Each row of numbers belongs to one of the things below and depends on some of the facts about them. Some rows are named. Which thing is each other row?

Facts:
<1000>	λ	a; <1002>	λ	c; <100>	λ	e; <1015>	λ	e; <1019>	λ	c; <1023>	λ	c; <1046>	λ	a; <1048>	λ	b
<1078>	λ	a; <1081>	λ	c; <10>	λ	d; <1102>	λ	d; <1135>	λ	d; <1158>	λ	e; <1163>	λ	e; <1181>	λ	a
<118>	λ	d; <1192>	λ	a; <1201>	λ	e; <1202>	λ	a; <1205>	λ	c; <1241>	λ	e; <1254>	λ	d; <1257>	λ	a
<1275>	λ	e; <1287>	λ	b; <1298>	λ	a; <130>	λ	e; <1319>	λ	e; <1332>	λ	d; <1343>	λ	b; <1345>	λ	d
<1354>	λ	c; <1356>	λ	a; <1377>	λ	a; <1445>	λ	e; <1457>	λ	a; <1466>	λ	d; <1477>	λ	a; <1478>	λ	e
<1480>	λ	b; <1487>	λ	d; <1493>	λ	c; <1507>	λ	d; <1522>	λ	c; <1523>	λ	a; <1526>	λ	b; <1531>	λ	e
<1572>	λ	e; <1574>	λ	d; <1575>	λ	e; <1581>	λ	b; <1592>	λ	a; <1593>	λ	c; <1595>	λ	b; <1605>	λ	b
<160>	λ	b; <1619>	λ	c; <1623>	λ	b; <1629>	λ	e; <1639>	λ	e; <1643>	λ	d; <1646>	λ	d; <1647>	λ	a
<1651>	λ	e; <1654>	λ	c; <1659>	λ	d; <1667>	λ	c; <1679>	λ	c; <1681>	λ	b; <1682>	λ	d; <168>	λ	d
<1692>	λ	b; <1693>	λ	e; <1695>	λ	a; <169>	λ	c; <1706>	λ	a; <1707>	λ	b; <1713>	λ	b; <1724>	λ	d
<1726>	λ	a; <1757>	λ	d; <1768>	λ	b; <1774>	λ	b; <1793>	λ	d; <179>	λ	e; <187>	λ	e; <208>	λ	e
<214>	λ	c; <221>	λ	d; <247>	λ	b; <263>	λ	d; <267>	λ	d; <26>	λ	c; <283>	λ	d; <289>	λ	c
<293>	λ	e; <294>	λ	b; <305>	λ	a; <312>	λ	d; <320>	λ	a; <324>	λ	b; <331>	λ	e; <381>	λ	a
<400>	λ	a; <405>	λ	a; <409>	λ	e; <415>	λ	d; <418>	λ	e; <425>	λ	c; <434>	λ	b; <441>	λ	a
<44>	λ	b; <451>	λ	e; <454>	λ	a; <47>	λ	a; <495>	λ	b; <4>	λ	e; <500>	λ	a; <518>	λ	b
<51>	λ	d; <52>	λ	e; <544>	λ	a; <548>	λ	e; <559>	λ	e; <567>	λ	a; <569>	λ	b; <578>	λ	a
<584>	λ	a; <586>	λ	c; <5>	λ	d; <615>	λ	e; <628>	λ	b; <63>	λ	b; <648>	λ	c; <662>	λ	c
<667>	λ	a; <689>	λ	d; <716>	λ	e; <729>	λ	c; <754>	λ	e; <761>	λ	a; <764>	λ	d; <765>	λ	e
<784>	λ	d; <790>	λ	b; <791>	λ	b; <799>	λ	e; <801>	λ	d; <804>	λ	e; <827>	λ	a; <833>	λ	d
<85>	λ	e; <881>	λ	a; <899>	λ	e; <908>	λ	b; <917>	λ	a; <91>	λ	d; <920>	λ	c; <935>	λ	d
<938>	λ	b; <940>	λ	b; <942>	λ	c; <943>	λ	b; <944>	λ	a; <94>	λ	a; <960>	λ	b; <974>	λ	d
<97>	λ	c; <99>	λ	b; <1000>	δ	<434>; <100>	δ	<764>; <1023>	δ	<47>; <1048>	δ	<1015>; <1078>	δ	<761>; <1081>	δ	<5>
<10>	δ	<94>; <1102>	δ	<729>; <1135>	δ	<1457>; <1163>	δ	<454>; <1181>	δ	<289>; <1192>	δ	<662>; <1201>	δ	<26>; <1202>	δ	<935>
<1205>	δ	<85>; <1241>	δ	<451>; <1275>	δ	<716>; <1319>	δ	<899>; <1332>	δ	<1531>; <1343>	δ	<1523>; <1345>	δ	<305>; <1354>	δ	<943>
<1377>	δ	<208>; <1445>	δ	<1257>; <1457>	δ	<1023>; <1478>	δ	<765>; <1480>	δ	<917>; <1487>	δ	<1605>; <1493>	δ	<1287>; <1523>	δ	<584>
<1531>	δ	<1667>; <1572>	δ	<1507>; <1574>	δ	<1048>; <1581>	δ	<51>; <1592>	δ	<263>; <1593>	δ	<1629>; <1595>	δ	<1647>; <1605>	δ	<415>
<160>	δ	<1000>; <1623>	δ	<1592>; <1629>	δ	<1319>; <1639>	δ	<586>; <1643>	δ	<331>; <1646>	δ	<1078>; <1659>	δ	<1445>; <1667>	δ	<425>
<1679>	δ	<1681>; <1681>	δ	<1275>; <1682>	δ	<1581>; <1693>	δ	<179>; <1695>	δ	<1377>; <169>	δ	<1639>; <1706>	δ	<187>; <1707>	δ	<409>
<1724>	δ	<1181>; <1757>	δ	<1345>; <1768>	δ	<1002>; <1774>	δ	<247>; <1793>	δ	<1574>; <187>	δ	<1493>; <214>	δ	<544>; <221>	δ	<881>
<263>	δ	<1793>; <26>	δ	<1081>; <283>	δ	<938>; <293>	δ	<1575>; <294>	δ	<920>; <305>	δ	<648>; <320>	δ	<628>; <331>	δ	<1774>
<381>	δ	<91>; <400>	δ	<1595>; <405>	δ	<790>; <409>	δ	<283>; <415>	δ	<405>; <425>	δ	<1643>; <434>	δ	<1202>; <441>	δ	<1695>
<44>	δ	<942>; <451>	δ	<100>; <454>	δ	<500>; <47>	δ	<799>; <495>	δ	<827>; <4>	δ	<1466>; <518>	δ	<1241>; <52>	δ	<615>
<544>	δ	<1201>; <548>	δ	<99>; <559>	δ	<1713>; <567>	δ	<908>; <578>	δ	<400>; <586>	δ	<791>; <5>	δ	<441>; <615>	δ	<1102>
<628>	δ	<1706>; <63>	δ	<214>; <648>	δ	<130>; <662>	δ	<169>; <689>	δ	<569>; <716>	δ	<1724>; <729>	δ	<10>; <761>	δ	<293>
<764>	δ	<4>; <765>	δ	<833>; <790>	δ	<1205>; <791>	δ	<381>; <804>	δ	<1707>; <827>	δ	<1135>; <833>	δ	<1192>; <85>	δ	<940>
<881>	δ	<960>; <899>	δ	<944>; <908>	δ	<1298>; <91>	δ	<1332>; <920>	δ	<1487>; <935>	δ	<1693>; <938>	δ	<974>; <940>	δ	<1659>
<942>	δ	<1682>; <943>	δ	<1572>; <944>	δ	<52>; <94>	δ	<1019>; <97>	δ	<1593>; <99>	δ	<320>; <1000>	β	diplide; <1002>	β	drasi
<100>	β	staklek; <1015>	β	staklek; <1019>	β	drasi; <1023>	β	drasi; <1046>	β	tiroru; <1048>	β	staklek; <1078>	β	stubrem; <1081>	β	drasi
<10>	β	diplide; <1102>	β	lagrik; <1135>	β	lagrik; <1158>	β	staklek; <1163>	β	lagrik; <1181>	β	staklek; <118>	β	staklek; <1192>	β	tiroru
<1201>	β	diplide; <1202>	β	diplide; <1205>	β	tiroru; <1241>	β	stubrem; <1254>	β	diplide; <1257>	β	stubrem; <1275>	β	diplide; <1287>	β	staklek
<1298>	β	drasi; <130>	β	drasi; <1319>	β	stubrem; <1332>	β	drogras; <1343>	β	drogras; <1345>	β	diplide; <1354>	β	tiroru; <1356>	β	drasi
<1377>	β	lagrik; <1445>	β	lagrik; <1457>	β	diplide; <1466>	β	drasi; <1477>	β	staklek; <1478>	β	staklek; <1480>	β	staklek; <1487>	β	diplide
<1493>	β	drasi; <1507>	β	staklek; <1522>	β	drogras; <1523>	β	staklek; <1526>	β	drasi; <1531>	β	diplide; <1572>	β	tiroru; <1574>	β	staklek
<1575>	β	tiroru; <1581>	β	drogras; <1592>	β	diplide; <1593>	β	lagrik; <1595>	β	drasi; <1605>	β	drogras; <160>	β	drogras; <1619>	β	diplide
<1623>	β	drasi; <1629>	β	diplide; <1639>	β	diplide; <1643>	β	drogras; <1646>	β	tiroru; <1647>	β	drogras; <1651>	β	tiroru; <1654>	β	lagrik
<1659>	β	diplide; <1667>	β	tiroru; <1679>	β	drogras; <1681>	β	diplide; <1682>	β	drogras; <168>	β	tiroru; <1692>	β	diplide; <1693>	β	diplide
<1695>	β	drasi; <169>	β	drogras; <1706>	β	stubrem; <1707>	β	tiroru; <1713>	β	drogras; <1724>	β	diplide; <1726>	β	stubrem; <1757>	β	drogras
<1768>	β	diplide; <1774>	β	diplide; <1793>	β	drasi; <179>	β	diplide; <187>	β	tiroru; <208>	β	tiroru; <214>	β	stubrem; <221>	β	drasi
<247>	β	diplide; <263>	β	stubrem; <267>	β	drogras; <26>	β	diplide; <283>	β	diplide; <289>	β	drogras; <293>	β	drasi; <294>	β	diplide
<305>	β	lagrik; <312>	β	lagrik; <320>	β	diplide; <324>	β	tiroru; <331>	β	drasi; <381>	β	diplide; <400>	β	staklek; <405>	β	diplide
<409>	β	drasi; <415>	β	lagrik; <418>	β	diplide; <425>	β	drasi; <434>	β	lagrik; <441>	β	diplide; <44>	β	lagrik; <451>	β	drogras
<454>	β	stubrem; <47>	β	lagrik; <495>	β	drogras; <4>	β	tiroru; <500>	β	stubrem; <518>	β	staklek; <51>	β	tiroru; <52>	β	drogras
<544>	β	drasi; <548>	β	stubrem; <559>	β	drasi; <567>	β	diplide; <569>	β	diplide; <578>	β	drasi; <584>	β	drasi; <586>	β	diplide
<5>	β	diplide; <615>	β	drasi; <628>	β	diplide; <63>	β	diplide; <648>	β	drasi; <662>	β	diplide; <667>	β	diplide; <689>	β	diplide
<716>	β	tiroru; <729>	β	tiroru; <754>	β	drogras; <761>	β	staklek; <764>	β	diplide; <765>	β	staklek; <784>	β	stubrem; <790>	β	diplide
<791>	β	drasi; <799>	β	tiroru; <801>	β	drasi; <804>	β	drogras; <827>	β	stubrem; <833>	β	diplide; <85>	β	drasi; <881>	β	drasi
<899>	β	tiroru; <908>	β	diplide; <917>	β	lagrik; <91>	β	diplide; <920>	β	diplide; <935>	β	drogras; <938>	β	diplide; <940>	β	lagrik
<942>	β	tiroru; <943>	β	drasi; <944>	β	drogras; <94>	β	drasi; <960>	β	drasi; <974>	β	lagrik; <97>	β	stubrem; <99>	β	lagrik

Known rows:
<1081>: -8	21	9	0	-12	6	-12	8	9	-21	18	3	-14	18	26	-9	-27	3	-22	8	17	30	30	-32	23	16	-28
<1354>: -24	8	-10	8	-13	10	21	1	6	-27	1	7	-19	5	15	-2	-26	4	-11	16	11	19	19	15	28	15	-35
<267>: -28	21	-11	0	14	5	-10	15	-6	5	-4	-4	-23	7	8	7	-4	-9	0	25	16	-13	43	41	-37	-6	-23
<662>: -13	11	12	-8	-7	9	1	6	-1	-15	22	7	-15	12	20	-9	-24	3	-12	22	3	40	26	-32	14	8	-20
<169>: -19	7	-7	6	-8	16	6	3	8	-10	17	9	-9	13	15	-11	-25	9	-7	21	-1	2	26	-7	-1	5	-22
<1287>: -21	4	67	-23	5	0	-10	4	15	-28	17	-1	-38	21	19	5	-14	3	-2	16	6	24	29	-53	9	6	-14
<63>: -5	18	2	-21	0	-10	-8	-10	21	-40	10	12	-14	9	16	-7	-12	-1	-4	5	21	2	32	-13	16	6	-22
<1768>: -13	18	12	-24	1	-12	-4	-6	15	-41	16	9	-15	9	14	-3	-8	0	0	11	20	9	28	-25	14	11	-29
<1002>: -22	16	32	0	-8	8	-12	16	7	-18	24	-4	-24	20	27	-1	-28	6	-19	13	10	18	29	-48	20	21	-27
<495>: -21	14	-7	-17	-3	-2	12	-9	30	-27	19	14	-16	-2	6	-14	-8	10	3	17	13	-30	32	-9	-6	8	-36
<1356>: -14	26	29	3	-1	9	-17	6	-6	-22	21	-5	-20	10	22	-2	-23	-1	-16	17	12	36	29	-18	0	40	-31
<400>: -11	20	43	-4	-9	5	-8	6	-2	-25	10	-8	-14	8	20	-1	-12	-5	-6	16	12	43	28	-27	14	36	-19
<1592>: -10	21	19	-2	-4	10	-9	2	-1	-22	15	-6	-9	9	21	-4	-18	-4	-7	19	7	25	32	-10	3	23	-20
<305>: -17	27	9	-5	-5	18	-1	4	6	-12	17	-2	-6	5	17	-8	-19	4	3	15	6	-19	30	-10	-14	23	-21
<409>: -21	24	9	4	-4	-5	-15	25	-15	-8	10	-5	-18	10	24	8	-11	-5	-15	19	19	24	34	-15	6	19	-36
<500>: -13	28	-4	7	-2	16	-27	-6	-14	-22	22	-13	1	31	27	3	-32	-7	-3	-1	-7	-15	43	2	18	23	-14
<1487>: -22	30	7	-12	12	-9	-15	11	-30	2	7	-7	-27	8	12	10	-8	-16	-2	21	13	17	47	18	-15	-7	-33
<584>: -20	15	29	-1	10	19	-19	0	-31	-16	29	-5	-29	22	23	-3	-31	-1	-14	23	-11	64	30	-20	5	27	-28
<569>: -7	-2	42	-16	4	12	-21	0	62	-23	7	6	-27	18	24	-9	-25	7	-11	17	20	2	32	-29	-11	5	0
<1480>: -2	12	32	-27	-2	-8	-6	-6	18	-40	7	8	-21	9	15	-7	-9	-1	-7	6	23	37	30	-33	24	11	-21
<1102>: -19	21	1	-17	14	10	-16	16	-9	6	-5	-1	-20	7	11	4	-11	-11	2	24	16	10	44	35	-41	-14	-19

Which thing is each row?
No name comes twice in this set of rows, the named rows included.
-18	15	39	11	1	16	-23	18	12	-31	4	-13	-20	22	31	11	-16	3	-13	15	15	29	23	-21	3	40	-10 | <1298>
-21	20	26	-21	1	-6	-7	1	25	-35	15	-1	-24	14	17	5	-13	4	0	7	15	-16	33	-36	13	9	-26 | <938>
-17	19	-7	7	-2	-2	2	18	-21	-9	-1	7	-7	1	12	0	4	-4	-6	24	10	54	26	3	1	12	-25 | <548>
-16	11	30	-3	-5	15	-15	12	5	-11	24	0	-26	24	26	-9	-35	7	-21	18	6	32	29	-54	12	18	-23 | <1019>
-7	17	13	-5	-5	-4	-4	10	-39	-6	3	5	-16	0	15	-6	-9	-13	-13	22	15	85	33	-3	12	8	-28 | <1478>
-26	19	24	5	-3	3	-19	25	-9	3	16	-10	-30	15	27	6	-22	-3	-17	19	13	20	40	-28	3	16	-33 | <130>
-21	11	20	-23	4	7	1	2	16	-29	12	11	-17	14	11	-1	-10	11	11	10	6	-10	24	-17	-9	-3	-19 | <99>
-20	14	24	3	-5	5	-3	16	-6	-24	17	3	-25	15	23	-1	-17	7	-16	16	6	58	19	-43	13	25	-28 | <1493>
-17	26	14	-3	-5	6	-7	1	-14	-17	28	-7	-13	7	19	-5	-22	-4	-3	17	0	15	36	-19	7	26	-30 | <405>
-8	16	26	-20	-1	-14	-3	-6	2	-43	11	8	-20	11	14	-3	-4	-4	-3	6	20	34	28	-27	29	13	-26 | <518>

The same things again, as new rows of numbers:
Named rows:
<1793>: 13	-8	-13	-11	6	-2	11	-7	-7	1	0	10	-7	-1	4	-4	-8	8	1	-13	-7	-22	-5	1	-15	1	16
<938>: -8	3	11	-8	-4	1	-32	0	22	-20	-18	11	-14	-7	-21	6	41	0	7	14	-8	-8	14	10	18	-18	8
<1693>: 6	-10	1	-12	1	29	12	2	-24	10	18	-5	14	4	7	9	1	-1	-17	-21	-35	7	30	5	-5	9	-10
<569>: -3	2	10	11	10	12	-32	20	25	-13	-7	10	-23	0	-17	13	38	-9	-23	-1	-22	3	21	19	42	-32	6
<801>: 11	-8	-9	-9	7	3	12	-8	-8	3	4	8	-12	1	2	2	-6	11	-1	-8	-1	-18	-8	9	-4	-2	9
<187>: 26	1	-6	-22	-19	-7	33	-11	1	6	7	-7	-9	9	-3	23	-16	-1	-21	-2	10	-6	1	9	-13	17	14
<1298>: -1	-29	-6	25	-35	1	-19	28	-50	-34	19	7	-50	-9	-6	2	-26	-35	31	-20	12	38	-5	-22	-13	31	-12
<648>: -9	14	6	40	40	-8	8	-15	40	-25	-10	-16	18	-1	3	-29	4	13	4	14	12	9	-14	-8	4	-16	15
<1574>: 3	4	-8	-26	-12	0	5	2	-3	21	-4	-4	-1	-8	9	-18	-7	2	-2	-19	-1	-22	7	-3	-12	0	4
<400>: -8	4	-15	0	-30	-10	8	14	-18	17	-6	-3	8	-12	15	-10	-33	-14	-6	7	10	18	-3	-25	-17	31	-22
<52>: 19	5	-11	-4	-5	10	24	3	-15	17	15	6	13	16	4	22	-2	9	-13	-19	-11	8	7	5	-5	2	-3
<1163>: -1	1	-5	-25	-4	-4	-5	-13	-30	12	-21	-4	63	-16	23	-4	18	-18	12	-24	-27	-35	15	-16	-42	11	6
<168>: 18	-5	-7	-17	8	4	10	-9	-1	6	8	4	-19	-8	-2	-6	-13	2	-6	-16	-7	-22	-3	11	-2	10	11
<1019>: -1	8	6	47	45	-9	4	5	47	-32	-7	-15	1	9	14	-18	-4	-5	-6	1	3	20	-6	0	13	-29	21
<405>: -15	-10	20	8	-6	-9	-10	5	-31	16	0	-2	0	0	-4	14	-18	-32	9	3	10	19	-17	2	6	6	-22
<1682>: 20	-1	-12	-9	-2	-16	15	-13	0	15	-10	17	2	13	11	-8	-2	12	5	-5	12	-25	-17	-4	-18	0	15
<221>: 6	-9	-23	0	7	21	18	-21	-15	-4	3	6	8	-12	-3	-23	-7	29	13	-10	-15	-27	9	-4	-25	22	4
<500>: -3	-30	-9	22	4	-11	-35	11	-24	2	-27	14	25	0	44	-8	-5	-56	-5	-13	-26	19	-4	-22	-33	16	-19
<1667>: -9	14	21	30	36	-11	1	-6	45	-29	0	-32	-6	-2	-9	-21	0	4	17	10	20	6	-18	10	10	-12	18
<1679>: -14	16	13	34	36	-7	5	-18	34	-14	-8	-14	35	0	-7	-40	14	27	36	18	15	-3	-24	-12	-7	-10	9
<1254>: 4	-14	0	-18	-2	12	5	-7	-5	14	5	1	-8	1	6	-10	-3	17	-4	-8	-4	-15	1	12	-9	-1	3

Name these rows:
No name comes twice in this set of rows, the named rows included.
-4	11	13	24	30	-26	5	-22	54	-24	-27	-27	13	-1	8	-33	5	-3	13	20	22	-6	-24	-4	-13	-5	22 | <942>
-6	22	-5	3	1	5	-3	-6	21	-8	-1	15	1	-2	-39	4	34	39	11	23	0	-15	2	2	21	-3	-2 | <495>
21	-16	-18	0	4	3	6	8	-1	-3	5	10	-27	7	9	5	-16	-2	-16	-24	-3	-7	-2	2	-7	-8	20 | <1466>
-9	20	22	13	37	-37	7	-34	58	-10	-37	-27	34	-4	5	-39	6	4	20	34	29	-20	-39	-2	-16	-7	22 | <1354>
0	22	-16	-14	-20	-16	-11	25	44	-5	-12	7	-34	7	-9	11	21	1	-30	18	9	0	22	-1	26	-22	13 | <1287>
-11	25	-10	-21	-12	-20	-12	-19	29	-2	-32	11	19	-12	-9	-6	30	15	4	38	11	-23	5	-13	4	-13	6 | <44>
9	10	-10	-31	-13	-24	0	10	14	25	-15	1	-13	8	19	-2	-10	-16	-19	-10	17	-26	-8	1	-9	-11	15 | <1507>
27	1	-1	-27	-12	-23	20	-19	6	9	-16	-7	7	14	8	20	-5	-24	-18	2	10	-18	-8	1	-22	15	16 | <1572>
-7	17	-12	16	18	24	-7	0	14	-5	0	18	23	-11	-27	-8	42	27	1	8	-25	-16	16	-1	18	-6	-3 | <160>
-28	9	22	26	43	3	-7	-28	39	-7	-7	-25	45	-1	12	-37	14	39	22	33	9	5	-8	0	1	-17	-7 | <97>
13	-16	-7	0	-1	25	5	12	-17	3	18	-2	1	8	14	12	1	-9	-34	-35	-39	14	30	8	-5	5	-2 | <179>

Now the same things, written a new way:
Known rows:
<1707>: -4	5	2	14	9	-20	-5	-3	11	4	10	-2	6	-13
<1706>: -19	-15	-8	-8	22	-22	-9	13	8	-1	12	-9	4	10
<938>: -7	0	-7	4	10	3	-3	9	1	3	-10	-14	-3	1
<1354>: 13	3	1	-15	6	-15	2	1	10	-1	-5	15	4	4
<544>: -29	-1	20	-4	10	-34	-24	52	32	-7	30	10	-8	1
<518>: -2	0	4	18	7	-11	-8	4	13	-2	5	-10	9	-5
<1046>: -15	-4	5	-3	20	-29	-9	18	-2	5	-41	-2	6	17
<1356>: -19	-7	16	7	13	-26	-8	28	10	-8	-41	-5	15	21
<441>: -33	-1	2	-20	18	-12	-29	59	20	1	30	2	-24	9
<418>: 30	7	-1	-24	-17	37	15	-8	-21	-3	-11	16	-10	10
<1592>: -15	-19	-12	-11	19	-20	-10	18	11	-4	1	-23	-4	14
<920>: 16	-25	-30	-19	4	4	7	-3	17	-4	2	3	10	-2
<214>: -3	4	2	-27	9	0	-6	21	14	-2	31	21	-11	8
<1287>: -4	6	9	21	9	-2	-7	12	0	0	-38	-1	10	7
<944>: -4	-17	-31	9	21	-31	9	20	8	-2	23	-22	-32	19
<1623>: -4	4	11	22	-1	-18	-2	9	18	-6	5	-7	11	-9
<130>: 27	15	22	-7	-28	19	16	-2	-13	-9	-27	25	9	6
<940>: 5	-31	-47	15	13	1	-1	-17	10	3	-11	5	27	-32
<833>: -21	13	-6	18	-19	-4	-4	-19	-24	11	51	-55	15	-17
<1466>: -19	14	20	43	-20	6	1	4	-11	2	-25	-3	10	-9
<1679>: 9	0	-8	-25	12	1	6	-5	2	6	11	12	-5	9

Rows to name:
No name comes twice in this set of rows, the named rows included.
37	-3	39	-54	-8	40	9	-58	9	-12	7	19	-38	2 | <1531>
5	13	-5	-40	-2	-27	1	-17	-13	2	54	-55	28	14 | <662>
-20	5	-1	27	-10	26	-1	-2	-16	8	-13	-11	-8	-6 | <1254>
-2	-35	-51	40	-10	17	2	-36	1	7	8	10	28	-53 | <415>
41	4	-27	-5	-17	14	34	-12	-9	-4	44	13	-38	3 | <52>
-17	-16	-6	-12	23	-10	-9	26	-1	-1	-40	-18	-4	26 | <667>
-16	3	1	28	-11	11	-2	-14	-6	7	34	-7	-4	-20 | <263>
-7	10	16	22	1	-10	0	16	5	-3	-32	-1	14	0 | <1526>
-6	3	-30	45	-10	-2	5	-4	-10	0	30	-20	-34	-17 | <1102>
-6	-3	10	-4	16	12	-4	-4	9	-2	-21	-1	-19	4 | <1774>
-18	7	3	-11	10	-61	-13	-5	-9	6	35	-49	38	5 | <1192>
-8	7	15	21	1	-14	-1	13	15	-4	-18	-7	13	-5 | <1595>

